Below is a small trained network, with its code and all its weights. Each question gives an input and a class and asks what happens when units are switched off, that is, made to give their printed mean instead of their output.

import numpy as np


def w(rows, s, z=0):
    codes = np.array(rows[::2]) - 128.0
    scale = np.full(codes.shape[1], s)
    scale[-1] = z or s
    return codes * scale


def f(y):
    return np.maximum(y, 0)


def log_softmax(a):
    a = a - a.max(-1, keepdims=True)
    return a - np.log(np.exp(a).sum(-1, keepdims=True))


def net(x, mask):
    res = np.array(x, float).reshape(1, 5) / 4 @ E
    y = f(res @ A[0][:, :-1].T + A[0][:, -1])
    res = res + np.where(mask, y, B[0][:, -1]) @ B[0][:, :-1]
    return log_softmax(res[-1] @ U[:, :-1].T + U[:, -1])


A, B = {}, {}
E = w([
[188,70,209,193],'x0',
[159,59,83,98],'x1',
[134,136,198,48],'x2',
[10,70,178,105],'x3',
[156,68,135,120],'x4',
],0.012)
A[0] = w([
[43,142,134,103,53],'neuron 0',
[147,101,151,160,1],'neuron 1',
[96,88,245,116,252],'neuron 2',
[105,176,117,32,199],'neuron 3',
[115,185,85,213,156],'neuron 4',
[90,194,93,216,183],'neuron 5',
[146,90,204,160,48],'neuron 6',
[113,190,97,206,85],'neuron 7',
[132,234,91,121,193],'neuron 8',
[206,80,85,136,79],'neuron 9',
[6,92,131,62,126],'neuron 10',
[148,172,35,176,166],'neuron 11',
[187,114,62,121,174],'neuron 12',
],0.011,0.0057)
B[0] = w([
[52,168,145,156,179],'neuron 0',
[52,70,176,111,139],'neuron 1',
[47,97,217,175,247],'neuron 2',
[118,202,107,36,217],'neuron 3',
[223,153,131,237,185],'neuron 4',
[121,168,52,228,194],'neuron 5',
[115,90,200,210,173],'neuron 6',
[156,231,112,238,170],'neuron 7',
[183,213,118,110,212],'neuron 8',
[124,27,104,90,179],'neuron 9',
[2,137,44,124,233],'neuron 10',
[226,139,52,168,197],'neuron 11',
[183,52,65,57,189],'neuron 12',
],0.0093,0.014)
U = w([
[143,78,236,180,254],'0',
[11,156,74,119,90],'1',
[116,84,104,169,28],'2',
[183,26,58,76,159],'3',
[112,123,104,78,25],'4',
[208,183,82,221,38],'5',
[173,217,122,38,123],'6',
],0.012,0.0084)

Each question gives the input, the list of numbers given to net, and the class t.
The units are the neurons (one row each of A and B). Each row of codes is followed by its name. A weight is (code - 128) times the scale printed after its matrix; where a second scale follows, it is the last column's (A, B and U).
mask holds one flag per neuron, in row order. A switched-off neuron (its flag False) gives its mean, the last column of its row in B, instead of its output. The means were averaged over made-up inputs and are rounded, as every weight is.
A unit's drop is (log p(t) with every unit on - log p(t) with that unit switched off) / (log p(t) with every unit on - log p(t) with every unit switched off).
The circuit of an input: a set's keep is (log p(t) with only the set's units on - log p(t) with every unit switched off) / (log p(t) with every unit on - log p(t) with every unit switched off). Starting from the 12 units with the biggest drops (on a tie, the unit counted first), units are removed one at a time, each time the one whose removal leaves the highest keep (on an exact tie, the one counted first), for as long as the keep stays at least 0.8.
units of the circuit, in order: the units of the circuit, biggest drop first
top k neurons: the k neurons with the biggest drops, biggest first
drop of u: that unit's drop, to one decimal
input [5,3,-6,-4,3], class 3: units of the circuit, in order : (neuron 9)
input [1,-8,5,-1,-2], class 0: top 4 neurons : (neuron 10; neuron 2; neuron 11; neuron 12)
input [4,0,-8,8,6], class 0: top 3 neurons : (neuron 6; neuron 3; neuron 2)
input [-4,0,2,-4,5], class 6: top 2 neurons : (neuron 3; neuron 8)
input [-1,-2,-2,-7,8], class 3: top 2 neurons : (neuron 12; neuron 9)
input [3,-6,-7,2,8], class 0: units of the circuit, in order : (neuron 8; neuron 10)
input [-4,2,-5,-4,6], class 3: top 2 neurons : (neuron 12; neuron 9)
input [7,3,-5,-1,5], class 3: top 2 neurons : (neuron 9; neuron 12)
input [-6,-5,5,-8,-5], class 5: top 2 neurons : (neuron 4; neuron 5)
input [1,-5,7,0,-1], class 0: top 2 neurons : (neuron 2; neuron 10)
input [-6,5,0,-5,-3], class 6: top 4 neurons : (neuron 3; neuron 8; neuron 12; neuron 6)
input [-6,8,-8,-7,5], class 3: top 2 neurons : (neuron 12; neuron 9)
input [0,-3,6,0,-8], class 6: top 3 neurons : (neuron 8; neuron 3; neuron 10)
input [5,1,-6,7,-1], class 0: top neuron : (neuron 3)
input [-3,-8,-7,-1,-5], class 5: drop of neuron 10 : 0.0
input [-1,-4,2,-4,8], class 3: drop of neuron 3 : 0.1
